[-15.1  -2.1  -0.2  -2.7  -1.9   0.0   1.1 -16.8   6.1   6.3  -6.8   2.5
   1.5   4.7   5.4   4.1   3.0   1.6   1.6  -2.3   2.2   3.7  -7.6] : 1
[ 4.0 -1.3 -3.8 -0.4  6.4  5.2 -2.7  5.2 -9.9 -1.1  1.0  4.1  3.1  9.1
 -1.2  0.5  0.1 -0.6 -2.4  5.4  2.7 -5.3  2.4] : 0
[15.4 -4.6 -5.0 10.1 -6.7  6.5 -6.3  6.6  0.6 -0.4 -0.5  8.1 -1.3  7.0
 -7.3 -2.7 -1.0 -5.5  2.8  1.2 -0.1  1.8  7.7] : 0
[-26.6 -19.3   4.0   2.8  -3.0  11.0 -10.7  -9.8  -6.9  -7.4  -5.0  -7.9
  -5.4  -3.4  19.5   5.2   8.7 -12.2  -3.9  -5.0   4.9  17.9   7.1] : 1
[-14.0  -9.8   1.9   0.1   6.1  12.4  -2.8  -2.6   5.3   1.4  -2.7   7.8
   5.3   3.0  11.9   0.6   1.0   1.7  -4.3   0.6   5.5  -3.5   3.8] : 1
[ 14.4   2.1  -5.4  -1.0   6.2   5.4   2.2   8.0  -7.1   2.7   2.0   4.3
   2.8   6.9  -8.2   1.3  -3.7   6.2  -1.8   3.7   0.9 -11.5  -0.9] : 0
[-12.1 -19.8   0.2  -8.6   7.3  15.7  -3.3  -7.9 -20.9  -3.2  -6.9   0.3
   0.9  11.3  22.0   3.3   1.4  -1.7  -9.8   6.3  17.2   2.6  12.2] : 0
[ 12.5  -1.8  -2.9  -1.5   4.2   7.8  -1.9   9.3 -11.4  -3.3  -2.0   3.4
   3.6   5.5   1.0  -0.9  -7.6   6.1  -6.8   7.3  10.5  -5.2   2.3] : 0
[-10.8  -3.5   5.6  -6.0  -5.3  -4.4   0.5  -6.5   1.0   3.2  -5.1  -5.3
   3.7  -2.2   5.5   1.4   0.9   6.5  -2.9  -2.0   4.3   0.4   1.2] : 1
[-12.4  -1.4   4.4   4.7   3.2  -2.9   9.0  -9.0  -0.7  -4.6   2.0  -6.0
  -2.0  -7.5   7.5   8.3   0.1   4.5  -1.8   0.0   4.0  -0.1  -0.6] : 1
[  2.1 -13.6  -0.5   4.7  -1.4   7.1  -4.5   7.1 -12.7  -4.7  -3.5   3.2
   1.9   6.3   9.2   1.8   1.4  -2.4  -2.3   0.1   3.7   2.7   6.9] : 0
---
[-18.9 -13.4  15.1 -13.1  -3.2  37.5  -3.8  -4.2  -8.7 -11.6  22.7  46.6
   4.4   3.4  -0.8 -23.9  15.2  -5.7 -27.2  17.8   9.7  -1.6   1.6] : 6
[-13.5  -2.1   3.3  10.4  22.2  38.5  -4.8   2.8 -10.2 -14.8  27.9  50.7
  12.9  -7.1   2.0   2.9  12.2  -8.2 -23.6  37.5  28.2   6.6  24.8] : 8
[  8.7   3.7   3.8   7.6  25.2  36.4 -10.7   4.4  -7.6  -7.1  29.9  42.4
   8.6  13.6  -1.0  -0.2   9.3   3.1 -10.6  26.0  13.4   5.8  -6.6] : 8
[ -6.5   1.1   6.5 -13.2  14.2  27.9  -4.0  -9.5   6.4 -13.0  11.2  27.4
   9.5   8.0  -6.9 -20.3   2.9  -1.9 -17.3   1.4  24.9  13.3  -4.2] : 6
[-11.2   0.4  15.4 -24.1   4.8  21.7   9.8  -2.1  -8.5  -5.7   8.0  26.1
  11.7 -10.9   2.8  -3.2  -0.3   5.5  -9.3   0.9  -7.9  -0.9   2.5] : 6
[ -8.8  10.8   6.2 -13.7  10.5  26.8  -2.4  -2.4 -15.9 -11.3   9.6  33.3
   4.9   1.0  -2.8 -19.9  10.9   0.9 -28.2  26.1   2.5   7.2  -7.0] : 6
[ -6.5   5.5  10.8 -18.4  17.8  24.1  -5.9  -0.7  -8.0  -9.4   1.7  33.6
  13.2   1.3   1.7 -14.1  11.8   3.0 -17.6  14.3   6.9  -2.0  -8.2] : 6
[-11.2   3.9   9.0   3.6   7.1  32.8   0.0  -3.3  -3.3   0.6  13.9  30.9
   9.4   0.7   6.5 -25.4  11.0  -4.9 -30.5  19.3  13.7   5.6  -0.5] : 8
[ -6.7   4.4  13.1  -7.7  15.3  34.5   1.3  -5.1  -4.8 -16.1  20.5  44.6
   4.2  -3.3   3.3 -25.4   7.5   6.5 -20.8  21.7   5.3   4.5  -4.4] : 6
[ -4.0  -2.4  11.6  -0.3  57.8  21.0  -2.9  -3.1   3.6 -10.8  11.1  28.7
  -1.0  -4.9  -6.4 -10.1   2.4   9.3  -6.2  15.7   0.8   3.4  -3.0] : 6
[ -2.7  -4.4   9.3  -5.0   6.8  21.4   4.8   0.9  -3.7  -5.9  19.2  37.1
   9.6   0.1  -2.2  10.1   6.6 -10.3  -4.8  12.6  11.5   0.8   6.2] : 8
[  3.8  -2.1   6.1  12.6   6.7  30.4  -1.6  19.5  -8.1 -12.1  29.6  27.2
  -9.0   2.2  -4.3  -3.2  -0.7  -2.9  -6.8  17.3   6.8   6.6   0.3] : 8
[ -5.9  -5.0  13.8  -6.0  16.8  40.4   4.6  -5.9 -14.8  -8.1  19.0  39.1
  17.4   6.0   1.2  -9.7  14.7   3.2 -18.8  12.2  11.8   4.0  -1.9] : 6
[ -8.7   1.5  10.4  12.2  13.5  33.4  -3.5  -1.3  -7.8 -13.5  15.4  45.2
   8.4  -6.1   6.6  -3.9   4.9  -6.7 -16.1  29.1  22.9   2.5   0.6] : 8
[ -9.6  -7.8  19.2 -10.3   4.9  30.6   5.1   1.5   0.2 -19.7  20.2  41.9
   5.9  -4.9  -8.5 -17.8   7.3  -0.8 -26.3  15.7  -2.1   6.3   1.8] : 6
[ -2.8   7.4  12.0   6.7  28.3  37.0  -6.7   9.4 -14.4 -14.1  17.9  53.8
   6.6   0.7  -0.4  -6.5   6.2  -3.9 -13.4  31.1  14.5   4.0  -5.2] : 8
[-12.2  -7.1   8.6  -3.4  20.3  35.6  -3.3  -0.5 -14.3 -15.7  23.7  49.2
   4.9   2.2   1.7  -5.2  15.0  -4.6  -9.2  22.4  16.2   1.6   0.5] : 8
[ -6.2   6.6   1.9   6.2  16.3  21.2  -1.7  -4.7  -3.0 -12.8  11.0  34.3
  13.5  -3.2  -0.8   2.7   2.7  -5.2  -8.0  21.4  17.7   2.8  -4.0] : 8
[  2.6  -4.0   6.7  10.6  15.6  20.9  -7.3  -7.6  -8.4  -6.5  12.5  28.9
  10.8  -4.0 -13.2   7.0  -6.9  -7.3  -0.7  18.8  12.9   5.9  -0.4] : 8
[ -3.4   2.5   9.9 -19.0  24.6  34.2 -12.7  -0.9 -19.9 -14.7   7.9  50.7
  16.8  -4.2  -2.6 -12.3   8.7   3.7 -12.3  31.9  11.1  -1.7  -2.1] : 6
[ -3.4   6.0  11.3   1.3  12.6  29.5   6.0  -4.7 -10.2 -16.5  11.5  28.7
  11.2   2.5   5.5 -11.3  15.7   1.0  -6.7  11.2   8.9  -0.7  -1.9] : 6
[  5.4  11.5   1.4   8.1  24.0  41.5   3.2  -2.7 -16.4 -18.0  16.2  53.0
   7.8  -6.4   0.0  -7.8   0.1   3.7 -15.2  33.4  21.8   5.3  -9.3] : 8
[ -7.4   8.6  10.2   5.3  20.1  30.4  -1.7  -2.2 -10.1 -15.2  27.3  54.5
   7.6  -8.2  -2.2 -10.0   2.5  -5.6 -10.3  47.6  15.5   6.9  -2.5] : 8
[ -2.6   6.4   9.1   0.4  15.8  30.2  -1.7   2.6 -10.0 -13.8   6.7  36.9
   9.9   0.3   1.9 -14.6   1.2   2.8 -12.1  18.5   5.9  -0.3  -3.6] : 6
[ -5.9  -3.2   8.0   8.4   8.8  23.9   0.8  -5.4  -4.0  -9.9  38.6  40.3
   0.4  -3.3  -0.5  -0.5   9.5 -11.7  -7.9  19.4  10.3   2.9   3.3] : 8
[ -8.0  -9.9  11.0   8.9  25.1  38.1  -6.4  -6.2 -11.6 -13.1  19.2  52.0
  10.6  -1.9  -1.0  -4.0   8.7  -6.7 -12.1  31.9  28.0  14.3   1.0] : 8
[ -6.9   3.3   7.5  -7.6  23.7  43.3  -5.3  -4.3  -3.4 -20.9  15.6  43.1
   4.7  -3.7  -5.2 -21.5  -5.0   4.1 -13.8  29.6   1.1   0.4  -6.1] : 6
[  0.0   3.4   0.3  16.0  31.3  47.3 -13.7   7.5 -23.2 -13.4  36.2  56.8
  12.5   2.6  -3.7  -4.4  10.8   4.0  -7.4  47.1  23.8   2.8   0.1] : 8
[ -2.0   1.9   6.6   7.2  22.1  32.1  -8.2  -8.5  -8.7 -12.8  12.5  29.3
   2.1  -3.7   1.0  -4.8   7.0  -2.2  -9.3  28.1  18.5   9.2  -6.2] : 8
[ -4.6   1.7  10.5  14.9  32.7  47.8 -11.7   0.6 -17.9 -14.2  21.9  55.4
   7.0  -2.0   0.9  -9.6  13.2  -1.7 -17.8  52.0  21.7   2.9  -6.6] : 8
[-14.1  -5.5  14.5  -9.0  -3.7  37.0  11.7  -3.0   8.6  -7.0  25.1  36.4
   5.0  -5.4   0.4  -4.2  12.6  -4.0 -15.8  -4.1   0.8   1.1   6.4] : 6
[ -9.5  -8.4  14.5 -11.2   5.3  24.1   8.4  -7.7  12.2   0.4   5.6  27.2
   5.6  -9.9   7.2 -13.8   7.8  -5.3 -13.8  12.7  14.5   7.7   2.1] : 6
[ 15.7  15.2  -7.8  12.5   6.2   8.3   0.7   3.7 -11.4  -6.6   6.3   7.1
   3.8  -8.9  -0.4  13.4  -5.0  -3.6  10.0  -0.1   9.1  -0.8  -0.6] : 8
[-14.9   1.5  12.2 -10.0   8.0  21.7  -0.3  -5.5   2.6  -2.3  13.1  35.7
   1.1   2.1   1.1 -12.1  13.0  -2.5 -16.5   8.3  10.3  -5.3   1.1] : 6
[ -7.5   0.0  16.3  -1.8   6.9  20.0  -1.0  -9.0   5.3 -10.5  15.3  24.0
  -0.3   4.7  -2.0  -5.6  -1.5  -7.0  -5.1   0.7  -5.3   1.6 -22.8] : 6
[  4.3  -4.1  20.5  -7.1   0.0   5.0   0.7  -3.9   0.1   8.0  -3.7  -3.0
   1.8   6.3  -9.7   4.7  -5.1  14.8  12.3 -12.6  -4.4  -1.0   6.0] : 6
[-12.3  -6.2  14.5 -14.5  29.2  41.1 -12.6 -11.1 -21.9 -17.5  14.6  43.0
   9.2   1.8   0.0 -24.4  14.0   1.3 -16.2  21.7  14.3   5.2  -5.6] : 6
[-13.2   2.5  17.0  -1.8  29.4  57.9  -6.8  -2.6  -7.6 -26.4  33.7  77.2
  12.8 -11.2   3.3 -11.4  16.9  -8.2 -19.3  44.7  26.7   7.9   0.7] : 8
[-15.7   2.7   9.8   1.0  22.2  30.4  -0.4  -1.7 -10.4 -12.7  24.7  36.7
   0.7  -5.1   7.5 -17.2  10.9  -6.4 -21.0  21.2  13.8   0.6  -2.4] : 6
[  0.9   3.2  13.9  10.4  19.7  22.1  -2.3   0.0 -13.5  -6.2  16.3  32.2
  -5.7   0.1  -0.1  -9.1  12.0  -1.0   3.1  10.0   5.6   5.6  -3.7] : 8
[  0.2  -2.1   2.1  -4.4  11.0  43.6   7.7   1.1  -7.7 -10.9  11.9  44.6
   6.8   1.4  -5.2   0.4   0.2   4.4  -4.1  12.7   8.0  -1.7  -1.9] : 8
---
[  2.2  -3.7   0.4   1.2 -15.6 -24.9   3.0   0.2  -9.2 -15.2  -0.8  -8.5
 -12.7   9.7   3.6  11.6  15.0   3.2 -17.7 -10.6  -2.7  -7.6   7.4] : 9
[  1.2   5.9   0.8   6.3   6.7  -2.2   5.4  -4.5  -9.8 -11.1  -1.6  -7.2
  -6.3   0.0  -1.4   0.0  -3.8   5.3  -1.4  -2.9  -9.8  -9.2  -7.3] : 7
[ -4.1   1.5   0.2  17.3 -30.5 -16.9  -3.9  -0.7   9.5  -9.5   6.6  -2.3
 -24.8   3.8  -0.5  -2.7   8.9  -1.3 -21.5  -3.5   0.2  -0.7   1.0] : 9
[ -4.9  -2.2   2.4   0.2 -10.3 -33.5   4.5  -3.1 -11.3 -16.1  -1.2  -8.9
 -14.5   6.4   0.6   6.4   7.2   3.8 -18.3 -10.8  -4.4  -6.9   3.3] : 9
[  3.2   1.9   3.0   3.9 -14.8  -5.8  -4.2  -4.3  -9.3 -12.3  -2.2  -6.9
 -12.0   9.2   4.3   7.0   2.5   2.2 -16.3 -10.5   7.2 -11.7   0.2] : 5
[ -0.2   2.6   2.8   5.8 -23.9  -9.6  -6.2  -2.5   8.6   5.9  -8.6   1.8
 -14.6   2.0   6.3  -1.8   8.6  -5.6  -1.7  -6.7   3.2  -0.5   2.6] : 2
[  6.0   2.5   3.0  -0.3  -1.5 -15.1   1.6  -0.2 -15.2 -13.9  -5.0  -7.4
  -6.1   4.6   4.1   9.9   7.9   4.2  -9.6  -8.3  -3.3  -8.6   2.0] : 5
[  0.4   4.2   0.2  12.2 -30.8 -10.0  -4.9  -4.6   3.8 -11.7   5.9   1.6
 -24.3   0.4   4.8   7.0   6.4  -1.3 -20.1  -4.8   3.5  -1.1   2.9] : 5
[  6.3  -0.2   2.8   7.1 -13.2  -1.9   0.7  -5.6 -10.7 -12.8   2.8  -3.4
 -12.4   3.6   2.8   8.9  -2.1  -3.3  -6.9  -4.2  -2.6 -10.2   7.2] : 5
[  3.7   7.4   2.5  -6.4  -5.4 -11.5  -0.1 -10.9  -7.2   6.1 -14.4  -1.6
  -0.2   5.7   3.9  -0.4  14.7   5.5   2.7  -5.3  -3.3  -1.4   1.0] : 2
[  3.5  -3.2   2.7 -13.6   9.7 -11.1   1.7  -0.1 -12.6  12.4 -14.7  -3.1
   9.5   7.5   7.2   2.2  11.2  -1.0  12.6  -4.4  -6.0  -0.9   0.7] : 2
[ -1.0  -0.1   3.9   0.0  -9.6 -13.9  -0.1  -0.1  -9.7 -13.2   4.8  -5.6
  -6.7   3.4   2.0   7.8  -3.6   5.1 -12.0  -6.3  -2.3  -8.4   4.7] : 9
[ -3.0  -3.5   1.4   8.5  -0.4  -7.6   5.7  -1.5  -1.8  -6.7  -1.4  -7.4
  -9.9   1.3  -3.0  -8.2  -6.4   0.6  -4.0   1.4 -13.4  -5.6  -8.8] : 7
[  1.3   3.8   8.7   0.4 -10.1  -6.5   0.5  -3.4  -9.6 -18.4   1.8  -5.2
  -7.6   7.7  -0.6  12.0   5.5  15.0 -10.3  -9.6  -3.3  -6.5   0.2] : 5
[  3.9  -4.8   2.4   8.2  -5.2 -19.5   8.7 -20.7 -23.2 -19.2  -0.9  50.7
  -9.8   7.3   0.8   8.2   5.9   3.6 -13.8  -9.3 -11.3 -10.7  -1.6] : 5
[  1.4  -0.7   0.3   8.9 -24.4 -13.5   1.6  -3.6  -2.6 -16.7   2.4  -2.8
 -20.5   5.6  -0.6   9.9   5.5   5.2 -16.7  -3.6  -2.1  -5.4   0.7] : 5
[  5.2  -2.3   0.6 -10.8  -1.2  -1.3  -0.6   2.6  -6.5  10.9 -13.7  -2.9
   7.3   4.2   6.7   2.4   8.8  -3.2   9.2  -4.2  -6.1  -0.6   2.6] : 2
[  6.1   0.8   1.6   2.9   6.1   3.4   7.3  -7.0 -16.5  20.5  -2.8  -7.7
  -3.0   0.2  -1.3  -4.5  -9.3  -1.8   1.4   3.7  -7.3 -11.8  -8.9] : 7
[ -0.6   0.1  -0.8   4.7 -16.6   1.0  -1.1  -0.8  10.3  -2.4  -0.9   0.3
 -12.3  -2.2   1.6  -1.8  -4.4 -12.7  -9.0  -1.2   5.9  -2.9  -4.4] : 2
[ -2.3  -3.3   1.8   4.4  -5.8   6.1   3.8  -2.3  -5.1 -10.0   2.6  -1.2
  -2.9   1.1   6.4   9.3   2.8   3.0  -0.2   0.1   2.2  -3.4   2.9] : 5
[  4.7   4.6  -0.3   9.0  -4.3   6.5  -6.4  -3.0  -9.7 -17.9   1.4  -2.0
 -12.2   2.2   5.7  11.6  -3.9   6.6 -10.3  -4.7  -0.6 -12.7  -1.3] : 5
[ -2.8   3.9   2.2  -2.8  -3.1 -18.5   2.1   0.7  -2.8  -9.3   5.8  -4.2
  -3.9   4.4  -0.6   3.0   9.8   1.5 -11.2  -4.9  -1.1  -4.7   8.0] : 9
[  3.2   1.7   4.1   7.1 -16.5  -1.4   0.1   3.2  -8.3 -10.6   0.9  -1.0
 -11.5   4.4   4.6  11.4   1.2   4.8 -10.9  -2.6  -1.6  -6.9  -3.5] : 5
[ -2.2   0.9  -3.9   6.3 -16.1  -7.3   3.3   1.3  -2.0 -14.2   5.8  -2.9
 -12.3  -1.2   2.4   6.4   1.1  -0.1 -10.9  -4.7   2.6  -9.0   0.3] : 5
[  3.3  -0.4   0.3   2.1  -9.4   0.2   3.1  -0.9 -13.2 -10.4   1.0  -0.2
  -3.9   6.2   9.1  12.1   4.1   7.2  -4.5  -4.4   7.9   0.6   1.2] : 5
[  2.6  -1.3   2.5   6.8 -15.0 -12.3   0.4  -4.1  -8.9 -16.6  24.1  -6.1
  -9.9   4.9   7.9  13.3   9.0   3.7 -10.6  -8.8  -4.8  -8.2   4.8] : 5
[  5.5  -2.8   1.1   3.4  -5.0  -8.3   3.6  -8.6  -9.9 -15.3   2.2  -7.6
  -5.4   8.4  17.0  12.2  10.7   3.6  -6.5  -6.9  -3.4  -4.8   1.9] : 5
[  4.5  -0.1   3.1   6.6 -10.2  -7.9   3.1  -0.7  -6.3 -12.3  -0.5  -4.0
 -10.6   4.5   7.8   6.3   2.5  -0.4 -10.5  -4.3  -8.9  -6.7  -0.3] : 5
[ -6.2   2.3  -1.2  -1.9 -11.2 -22.4   2.4   2.9   3.0 -17.9   5.7  -7.1
 -14.2   8.8   0.8   7.4   7.7  11.3 -16.5  -7.7  -1.3  -7.6   1.8] : 9
[ -0.6  -3.8   4.3  10.6  -3.5 -11.8   4.8  -2.7  -4.6  -9.3  -1.5  -5.6
 -14.5   0.2   0.9  -4.4  -6.3  -5.5 -12.7   5.4  -6.1  -9.1  -6.7] : 7
[  3.2  -0.5  -0.6   2.6   8.7  -7.8   8.1  -5.6 -14.8 -10.2  -5.1 -11.8
  -1.1  -0.5  -3.4  -2.8  -3.0  -1.4   1.0  -0.6 -11.4  -9.0  -8.7] : 7
[  4.0   3.6   2.4   3.8   5.6   2.3   7.8  -6.8 -16.3  -9.4  -8.8  -3.6
  -0.3   2.0   0.9  -4.7 -11.5  -5.7   2.5   1.0  -5.9  -8.0 -11.1] : 7
[  1.4  -0.6   1.9   6.5  -5.4  -8.8   4.8  -6.8  -8.9  -9.8  -4.0  -4.7
  -7.7   0.4  -0.1  -6.9  -1.4  -0.6  -6.8  -1.8  -4.9 -12.7  -6.2] : 7
[  2.0  -4.0   3.6 -11.8  -3.8 -24.8   5.3   1.5 -10.9   4.7 -14.5  -8.5
   1.2   6.2   5.3  -1.3  20.9  -2.1  -1.4 -13.1 -11.9  -5.0   8.2] : 2
[ -3.9  -4.3  -1.6   2.4 -30.3 -23.1  -4.0  -0.3  10.2  -6.1   0.9  -2.3
 -17.3   6.6   2.1   5.4  20.5  -0.4 -20.9  -8.9   1.8  -1.0  17.6] : 9
[  4.8  -2.4   2.0  -3.8  -4.6 -23.7   3.5   0.5  -8.1  -4.8  -3.4 -14.0
  -5.5   5.5   1.1   4.5  14.3   4.0  -8.9  -7.2  -4.0  -5.6   6.1] : 9
